Below are the code and all the weights of a small trained network. Each question names an input and a class and asks about switching units off, where a switched-off unit gives its printed mean instead of its output.

import numpy as np


def w(rows, s, z=0):
    codes = np.array(rows[::2]) - 128.0
    scale = np.full(codes.shape[1], s)
    scale[-1] = z or s
    return codes * scale


def f(y):
    return np.maximum(y, 0)


def log_softmax(a):
    a = a - a.max(-1, keepdims=True)
    return a - np.log(np.exp(a).sum(-1, keepdims=True))


def net(x, mask):
    res = np.array(x, float).reshape(1, 5) / 4 @ E
    y = f(res @ A[0][:, :-1].T + A[0][:, -1])
    res = res + np.where(mask, y, B[0][:, -1]) @ B[0][:, :-1]
    return log_softmax(res[-1] @ U[:, :-1].T + U[:, -1])


A, B = {}, {}
E = w([
[160,18,75,90,63,174,43,220],'x0',
[123,125,110,147,125,136,102,102],'x1',
[219,159,107,177,27,208,206,113],'x2',
[116,123,96,137,113,123,108,99],'x3',
[84,112,37,45,190,247,167,92],'x4',
],0.015)
A[0] = w([
[113,221,136,176,93,160,214,48,147],'n0',
[179,155,196,186,34,104,102,138,135],'n1',
[119,44,129,197,64,101,82,232,165],'n2',
[214,104,136,161,39,128,110,173,156],'n3',
[175,75,92,100,64,251,159,138,76],'n4',
[116,117,138,192,164,49,81,158,194],'n5',
[137,156,181,184,140,45,172,61,230],'n6',
[92,95,186,62,124,51,35,136,160],'n7',
[36,136,140,55,164,95,78,64,226],'n8',
[119,71,75,63,165,202,142,129,92],'n9',
[17,231,117,82,216,179,221,50,209],'n10',
[206,147,113,139,41,169,196,98,148],'n11',
[62,34,132,66,175,126,71,159,178],'n12',
[78,174,177,136,174,26,110,101,254],'n13',
],0.013,0.0081)
B[0] = w([
[217,22,53,137,143,153,188,90,211],'n0',
[80,99,140,139,91,63,172,14,204],'n1',
[81,95,164,27,66,62,52,119,208],'n2',
[52,94,126,130,59,100,156,77,203],'n3',
[69,135,29,120,121,197,179,212,206],'n4',
[81,175,64,180,50,98,93,198,197],'n5',
[175,211,55,211,87,123,198,88,219],'n6',
[124,168,170,104,97,74,66,207,209],'n7',
[86,134,177,141,200,148,113,122,211],'n8',
[142,217,74,127,210,174,147,163,194],'n9',
[104,48,210,166,203,199,151,113,251],'n10',
[137,90,57,139,70,154,206,51,206],'n11',
[183,219,104,100,201,72,94,89,208],'n12',
[61,220,105,245,85,167,154,198,227],'n13',
],0.012,0.035)
U = w([
[53,223,31,218,60,199,173,205,134],'0',
[248,182,109,199,74,36,218,5,151],'1',
[24,109,254,203,237,143,137,99,199],'2',
[247,17,106,91,170,217,174,86,2],'3',
[128,150,218,75,40,27,20,169,125],'4',
[56,37,155,51,37,105,130,26,48],'5',
[192,227,94,6,246,122,89,127,131],'6',
],0.01,0.004)

Each question gives the input, the list of numbers given to net, and the class t.
The units are the neurons (one row each of A and B). Each row of codes is followed by its name. A weight is (code - 128) times the scale printed after its matrix; where a second scale follows, it is the last column's (A, B and U).
mask holds one flag per neuron, in row order. A switched-off neuron (its flag False) gives its mean, the last column of its row in B, instead of its output. The means were averaged over made-up inputs and are rounded, as every weight is.
A unit's drop is (log p(t) with every unit on - log p(t) with that unit switched off) / (log p(t) with every unit on - log p(t) with every unit switched off).
The circuit of an input: a set's keep is (log p(t) with only the set's units on - log p(t) with every unit switched off) / (log p(t) with every unit on - log p(t) with every unit switched off). Starting from the 12 units with the biggest drops (on a tie, the unit counted first), units are removed one at a time, each time the one whose removal leaves the highest keep (on an exact tie, the one counted first), for as long as the keep stays at least 0.8.
units of the circuit, in order: the units of the circuit, biggest drop first
unit that matters most: the unit with the biggest drop
top k neurons: the k neurons with the biggest drops, biggest first
drop when u is switched off: that unit's drop, to one decimal
input [1,3,-6,2,-7], class 4: units of the circuit, in order	(n2)
input [-1,4,-5,-4,1], class 2: top 2 neurons	(n4, n8)
input [1,4,-3,6,-6], class 4: top 2 neurons	(n2, n4)
input [-8,0,1,4,-3], class 1: top 3 neurons	(n0, n4, n6)
input [-8,4,1,6,-6], class 1: top 3 neurons	(n0, n4, n1)
input [0,-6,-7,-8,3], class 2: top 2 neurons	(n10, n8)
input [1,7,7,-3,-8], class 5: top 2 neurons	(n2, n3)
input [0,-3,3,2,0], class 1: top 2 neurons	(n13, n10)
input [7,1,1,-2,-5], class 5: top 2 neurons	(n3, n1)
input [1,-7,-5,0,8], class 6: top 2 neurons	(n12, n9)
input [1,-5,-8,5,4], class 6: drop when n12 is switched off	0.8
input [-7,-8,-1,-7,2], class 2: drop when n10 is switched off	1.3
input [0,-3,7,-5,1], class 3: drop when n6 is switched off	0.2
input [0,-5,3,-7,-3], class 1: unit that matters most	n10
